Below are the code and all the weights of a small trained network. Each question names an input and a target symbol and asks about switching units off, where a switched-off unit gives its printed mean instead of its output.

import numpy as np


def w(rows, s, z=0):
    codes = np.array(rows[::2]) - 128.0
    scale = np.full(codes.shape[1], s)
    scale[-1] = z or s
    return codes * scale


def f(y):
    return np.maximum(y, 0)


def softmax(a):
    e = np.exp(a - a.max(-1, keepdims=True))
    return e / e.sum(-1, keepdims=True)


def log_softmax(a):
    a = a - a.max(-1, keepdims=True)
    return a - np.log(np.exp(a).sum(-1, keepdims=True))


def net(x, mask):
    ids = ['ΛΣγδεηφψ'.index(c) for c in x.split()]
    T = len(ids)
    res = E[ids] + P[:T]
    r = res
    for j in range(3):
        rows = slice(2 * j, 2 * j + 2)
        q, k, v = (r @ M[0][rows].T for M in (Q, K, V))
        z = softmax(np.where(np.tri(T) > 0, q @ k.T / 2**0.5, -1e9)) @ v
        o = O[0][rows]
        res = res + np.where(mask[j], z, o[:, -1]) @ o[:, :-1]
    y = f(res @ A[0][:, :-1].T + A[0][:, -1])
    res = res + np.where(mask[3:15], y, B[0][:, -1]) @ B[0][:, :-1]
    return log_softmax(res[-1] @ U[:, :-1].T + U[:, -1])


Q, K, V, O, A, B = {}, {}, {}, {}, {}, {}
E = w([
[168,145,154,191,173,71,160,139,67,188],'Λ',
[200,99,157,194,215,133,59,129,110,60],'Σ',
[201,36,89,83,164,170,141,117,135,127],'γ',
[63,31,185,211,106,215,178,198,125,143],'δ',
[127,158,123,100,23,182,105,132,230,120],'ε',
[211,133,144,101,165,234,78,104,127,181],'η',
[224,66,152,127,118,138,115,248,143,156],'φ',
[40,146,199,113,166,18,122,161,128,129],'ψ',
],0.017)
P = w([
[119,134,254,30,69,95,177,110,109,149],'0',
[150,152,213,65,104,99,189,148,119,142],'1',
[133,139,183,91,115,100,160,145,138,156],'2',
[174,127,173,135,151,96,168,184,182,149],'3',
[177,78,147,163,122,80,148,167,169,119],'4',
[139,59,140,176,112,89,87,139,162,134],'5',
[157,90,94,188,142,98,115,162,115,118],'6',
[140,88,72,196,141,113,83,150,97,121],'7',
[99,114,57,191,158,142,56,147,87,142],'8',
[82,120,60,205,190,135,35,170,85,150],'9',
[63,142,22,220,203,149,42,176,76,149],'10',
[80,109,28,227,180,148,37,133,59,134],'11',
],0.0059)
Q[0] = w([
[88,164,135,62,152,2,153,68,153,59],'h1',
[193,201,123,144,130,112,28,170,119,155],'h1',
[141,111,143,81,117,98,99,161,126,223],'h2',
[123,73,154,125,208,145,90,146,113,144],'h2',
[96,137,134,206,177,52,106,96,90,121],'h3',
[100,62,152,190,149,177,121,147,170,143],'h3',
],0.023)
K[0] = w([
[126,186,77,79,201,5,60,86,146,87],'h1',
[93,113,17,226,160,138,104,119,138,139],'h1',
[149,117,109,103,106,119,108,177,77,195],'h2',
[109,63,110,161,145,173,102,214,83,176],'h2',
[47,106,227,142,132,156,223,110,109,138],'h3',
[97,95,119,197,163,157,101,208,118,108],'h3',
],0.02)
V[0] = w([
[165,131,6,201,91,136,62,160,137,177],'h1',
[56,127,49,214,152,147,98,190,114,106],'h1',
[92,137,173,123,98,157,153,92,101,71],'h2',
[148,110,74,174,160,103,38,146,109,156],'h2',
[197,133,163,27,123,121,178,57,176,140],'h3',
[123,179,134,155,175,59,111,91,100,149],'h3',
],0.012)
O[0] = w([
[53,194,205,147,126,145,146,120,148,207,64],'h1',
[39,54,195,58,48,146,106,134,38,90,126],'h1',
[119,123,174,194,92,114,122,146,161,143,4],'h2',
[210,145,108,69,187,157,253,150,159,71,208],'h2',
[4,103,201,67,111,206,183,114,51,117,2],'h3',
[174,55,150,186,66,116,178,32,119,97,86],'h3',
],0.0066,0.0039)
A[0] = w([
[133,151,132,91,122,61,114,125,181,148,139],'n1',
[145,56,90,60,149,99,196,152,110,174,116],'n2',
[130,81,174,152,113,96,160,137,55,249,144],'n3',
[104,133,216,93,141,70,114,142,108,117,174],'n4',
[60,71,47,157,142,87,200,153,109,61,129],'n5',
[154,188,162,84,59,78,155,173,173,213,114],'n6',
[45,88,185,71,75,193,132,148,102,117,53],'n7',
[145,109,117,110,169,130,119,117,71,81,108],'n8',
[166,150,167,161,132,225,140,164,115,171,81],'n9',
[143,70,127,96,60,175,135,66,131,128,110],'n10',
[138,196,108,144,70,126,158,110,178,178,254],'n11',
[75,144,174,13,100,137,110,134,169,103,116],'n12',
],0.011,0.0025)
B[0] = w([
[107,41,118,111,69,163,121,162,105,145,158],'n1',
[60,138,61,155,107,145,158,105,75,125,246],'n2',
[113,195,122,100,144,69,144,171,114,98,171],'n3',
[128,121,161,118,147,125,160,55,132,122,157],'n4',
[153,151,180,107,108,106,88,90,160,167,177],'n5',
[121,95,210,104,81,123,199,182,181,103,160],'n6',
[222,110,134,59,94,135,252,149,168,118,175],'n7',
[65,113,160,140,140,160,132,118,164,144,219],'n8',
[192,127,120,82,121,114,69,93,105,124,192],'n9',
[110,172,104,148,177,121,63,221,130,151,165],'n10',
[70,205,142,150,127,174,124,89,84,117,163],'n11',
[118,149,78,248,150,117,66,89,144,144,164],'n12',
],0.011,0.012)
U = w([
[106,222,153,120,148,70,134,160,51,117,98],'Λ',
[115,151,119,144,131,104,1,210,93,139,154],'Σ',
[96,191,156,125,84,166,100,155,152,134,75],'γ',
[175,111,129,19,93,97,125,238,120,148,198],'δ',
[112,98,147,48,80,60,89,63,130,163,80],'ε',
[190,199,150,33,114,139,51,116,97,180,5],'η',
[78,101,40,111,125,183,105,150,99,163,198],'φ',
[113,114,219,148,227,187,112,168,127,31,137],'ψ',
],0.0054,0.0023)

Each question gives the input, a string of symbols that net reads in full, and the target symbol t.
The units are the heads (2 rows each of Q, K, V and O) and the neurons (one row each of A and B). Each row of codes is followed by its name. A weight is (code - 128) times the scale printed after its matrix; where a second scale follows, it is the last column's (O, A, B and U).
mask holds one flag per unit, heads first, then neurons. A switched-off unit (its flag False) gives its mean, the last column of its rows in O or B, instead of its output. The means were averaged over made-up inputs and are rounded, as every weight is.
A unit's drop is (log p(t) with every unit on - log p(t) with that unit switched off) / (log p(t) with every unit on - log p(t) with every unit switched off).
The circuit of an input: a set's keep is (log p(t) with only the set's units on - log p(t) with every unit switched off) / (log p(t) with every unit on - log p(t) with every unit switched off). Starting from the 12 units with the biggest drops (on a tie, the unit counted first), units are removed one at a time, each time the one whose removal leaves the highest keep (on an exact tie, the one counted first), for as long as the keep stays at least 0.8.
units of the circuit, in order: the units of the circuit, biggest drop first
unit that matters most: the unit with the biggest drop
top k neurons: the k neurons with the biggest drops, biggest first
which heads matter: for each layer, one digit per head in row order, 1 if its drop is at least 0.15 and else 0, layers parted by /
input γ γ Σ γ η Λ δ γ ψ γ Σ ε, target Σ: unit that matters most => h3
input δ ψ Λ ψ ε, target δ: units of the circuit, in order => (n7; h3)
input Σ η ψ ε γ Λ, target Λ: which heads matter => 101
input γ δ ψ γ Σ γ φ Λ Λ, target φ: units of the circuit, in order => (h2; n2; h1)
input γ Σ Λ ε Σ η δ γ γ ε Λ ψ, target δ: which heads matter => 001
input Σ γ γ, target φ: which heads matter => 000
input δ η Σ γ γ γ γ γ ψ η ψ Λ, target Σ: which heads matter => 111
input η Σ γ δ ψ η, target δ: units of the circuit, in order => (n7; h1; h3)
input Σ η δ φ γ γ Λ γ ψ Σ γ, target Σ: which heads matter => 111
input Λ γ Λ ψ γ φ γ η η, target η: units of the circuit, in order => (n9; h1)
input γ γ η γ γ δ γ ε Λ, target δ: units of the circuit, in order => (h3; n6; n1)
input Λ ψ δ Λ γ η ε ε, target δ: units of the circuit, in order => (n7; h1)
input ε ψ η ψ Σ γ δ η, target δ: which heads matter => 100
input γ Σ γ ε δ ψ, target δ: units of the circuit, in order => (h3; n6)
input γ γ Λ Σ ψ, target ε: unit that matters most => n5
input γ Λ δ Λ φ, target φ: which heads matter => 110
input δ γ Σ Σ Λ η, target Σ: units of the circuit, in order => (h2; n10; h1)
input γ ε ε γ γ γ ψ δ γ, target δ: units of the circuit, in order => (n7; h1)
input ε Λ Σ η ε γ δ Σ Λ γ γ φ, target φ: units of the circuit, in order => (h2; n2)
input φ γ Σ Λ Λ Σ Λ Σ Λ, target Λ: which heads matter => 100
input γ φ δ η Σ η ε ψ η γ γ Λ, target Σ: unit that matters most => h3
input γ Σ ε Σ γ Λ η γ γ ψ ψ, target ε: which heads matter => 100
input δ ε γ Λ Σ Σ ε, target Σ: units of the circuit, in order => (h1; n10; h2)
input γ Σ Λ γ Σ δ, target δ: which heads matter => 100
input ε δ ε η ψ η Λ, target δ: which heads matter => 011
input Λ Σ γ γ γ γ γ γ γ ψ γ ε, target γ: top 2 neurons => (n12; n11)
